Below is a small trained network, with its code and all its weights. Each question gives an input and a target symbol and asks what happens when units are switched off, that is, made to give their printed mean instead of their output.

import numpy as np


def w(rows, s, z=0):
    codes = np.array(rows[::2]) - 128.0
    scale = np.full(codes.shape[1], s)
    scale[-1] = z or s
    return codes * scale


def f(y):
    return y / 2 * (1 + np.tanh(0.7978845608 * (y + 0.044715 * y**3)))


def softmax(a):
    e = np.exp(a - a.max(-1, keepdims=True))
    return e / e.sum(-1, keepdims=True)


def log_softmax(a):
    a = a - a.max(-1, keepdims=True)
    return a - np.log(np.exp(a).sum(-1, keepdims=True))


def net(x, mask):
    ids = ['αβδθλμξπσω'.index(c) for c in x.split()]
    T = len(ids)
    res = E[ids] + P[:T]
    u = 0
    for l in range(2):
        q, k, v = (res @ M[l].T for M in (Q, K, V))
        z = softmax(np.where(np.tri(T) > 0, q @ k.T / 2**0.5, -1e9)) @ v
        res = res + np.where(mask[u], z, O[l][:, -1]) @ O[l][:, :-1]
        u += 1
        y = f(res @ A[l][:, :-1].T + A[l][:, -1])
        res = res + np.where(mask[u : u + 8], y, B[l][:, -1]) @ B[l][:, :-1]
        u += 8
    return log_softmax(res[-1] @ U[:, :-1].T + U[:, -1])


Q, K, V, O, A, B = {}, {}, {}, {}, {}, {}
E = w([
[54,205,93,69],'α',
[146,52,117,87],'β',
[144,227,145,94],'δ',
[137,99,93,66],'θ',
[128,99,129,181],'λ',
[106,113,104,57],'μ',
[84,97,128,94],'ξ',
[170,181,183,89],'π',
[159,207,43,91],'σ',
[171,175,4,104],'ω',
],0.02)
P = w([
[41,169,1,201],'0',
[79,160,38,164],'1',
[98,145,75,124],'2',
[114,139,102,120],'3',
[139,159,121,130],'4',
[118,150,149,129],'5',
[115,156,168,135],'6',
],0.0038)
Q[0] = w([
[229,97,195,234],'L0H0',
[136,106,175,2],'L0H0',
],0.0097)
K[0] = w([
[73,189,210,87],'L0H0',
[122,115,50,254],'L0H0',
],0.008)
V[0] = w([
[86,102,132,180],'L0H0',
[181,11,67,51],'L0H0',
],0.011)
O[0] = w([
[150,178,106,212,38],'L0H0',
[171,127,103,1,2],'L0H0',
],0.0055,0.00091)
A[0] = w([
[36,148,33,118,31],'L0N0',
[147,66,127,95,4],'L0N1',
[124,136,87,142,77],'L0N2',
[226,108,6,90,235],'L0N3',
[48,174,152,129,178],'L0N4',
[82,65,99,103,83],'L0N5',
[124,79,170,152,146],'L0N6',
[149,89,97,124,199],'L0N7',
],0.014,0.0042)
B[0] = w([
[211,98,211,92,174],'L0N0',
[194,7,94,67,134],'L0N1',
[112,120,173,98,135],'L0N2',
[76,146,248,157,255],'L0N3',
[179,67,86,179,178],'L0N4',
[196,3,10,125,154],'L0N5',
[43,186,146,25,158],'L0N6',
[82,102,200,222,166],'L0N7',
],0.0075,0.0095)
Q[1] = w([
[209,156,166,158],'L1H0',
[255,68,155,130],'L1H0',
],0.0083)
K[1] = w([
[2,65,130,195],'L1H0',
[140,97,193,170],'L1H0',
],0.009)
V[1] = w([
[253,164,101,133],'L1H0',
[34,203,139,128],'L1H0',
],0.0058)
O[1] = w([
[184,229,254,179,5],'L1H0',
[82,180,144,71,152],'L1H0',
],0.0089,0.0025)
A[1] = w([
[119,148,147,85,9],'L1N0',
[163,159,156,247,201],'L1N1',
[122,168,55,138,92],'L1N2',
[145,168,46,108,30],'L1N3',
[95,83,48,176,255],'L1N4',
[76,94,82,120,115],'L1N5',
[161,102,79,106,42],'L1N6',
[175,192,105,140,212],'L1N7',
],0.014,0.0048)
B[1] = w([
[156,174,92,166,131],'L1N0',
[121,130,58,94,253],'L1N1',
[96,122,168,120,144],'L1N2',
[81,137,141,225,141],'L1N3',
[111,203,142,159,254],'L1N4',
[146,146,250,165,185],'L1N5',
[183,166,140,117,142],'L1N6',
[95,101,107,72,177],'L1N7',
],0.012,0.008)
U = w([
[255,113,120,243,143],'α',
[119,163,187,67,2],'β',
[112,3,132,146,74],'δ',
[110,159,113,238,82],'θ',
[244,131,66,96,96],'λ',
[89,120,134,197,242],'μ',
[242,114,98,160,127],'ξ',
[213,62,111,124,171],'π',
[107,4,148,228,9],'σ',
[97,98,90,62,119],'ω',
],0.0079,0.0073)

Each question gives the input, a string of symbols that net reads in full, and the target symbol t.
The units are the heads (2 rows each of Q, K, V and O) and the neurons (one row each of A and B). Each row of codes is followed by its name. A weight is (code - 128) times the scale printed after its matrix; where a second scale follows, it is the last column's (O, A, B and U).
mask holds one flag per unit, layer by layer, with each layer's heads first. A switched-off unit (its flag False) gives its mean, the last column of its rows in O or B, instead of its output. The means were averaged over made-up inputs and are rounded, as every weight is.
A unit's drop is (log p(t) with every unit on - log p(t) with that unit switched off) / (log p(t) with every unit on - log p(t) with every unit switched off).
The circuit of an input: a set's keep is (log p(t) with only the set's units on - log p(t) with every unit switched off) / (log p(t) with every unit on - log p(t) with every unit switched off). Starting from the 12 units with the biggest drops (on a tie, the unit counted first), units are removed one at a time, each time the one whose removal leaves the highest keep (on an exact tie, the one counted first), for as long as the keep stays at least 0.8.
units of the circuit, in order: the units of the circuit, biggest drop first
most important unit: the unit with the biggest drop
top k neurons: the k neurons with the biggest drops, biggest first
top k neurons in layer l: the k neurons of layer l with the biggest drops, biggest first
drop of u: that unit's drop, to one decimal
input μ λ ω λ ω, target β: units of the circuit, in order	(L0N3; L0H0)
input π β θ ω ω δ μ, target β: top 4 neurons in layer 0	(L0N3; L0N5; L0N7; L0N1)
input δ λ ω ξ, target β: top 4 neurons in layer 1	(L1N5; L1N4; L1N6; L1N0)
input δ δ μ, target π: most important unit	L0N5
input λ μ π, target ω: top 2 neurons in layer 1	(L1N7; L1N5)
input λ θ ξ, target α: top 2 neurons	(L0N3; L0N5)
input μ ξ μ δ, target ω: top 2 neurons in layer 1	(L1N7; L1N5)
input μ δ δ π δ α, target π: top 2 neurons in layer 1	(L1N4; L1N1)
input λ α λ δ ω ω, target β: units of the circuit, in order	(L0N3; L0N0)
input ω β ω δ σ, target β: top 2 neurons	(L0N3; L0N4)
input δ ω β ξ, target β: top 3 neurons	(L0N3; L1N5; L0N0)
input α β θ α ξ, target π: drop of L0N5	0.2
input ξ σ β θ, target δ: drop of L0N3	1.9
input ω λ δ λ μ θ σ, target β: drop of L0N2	0.0
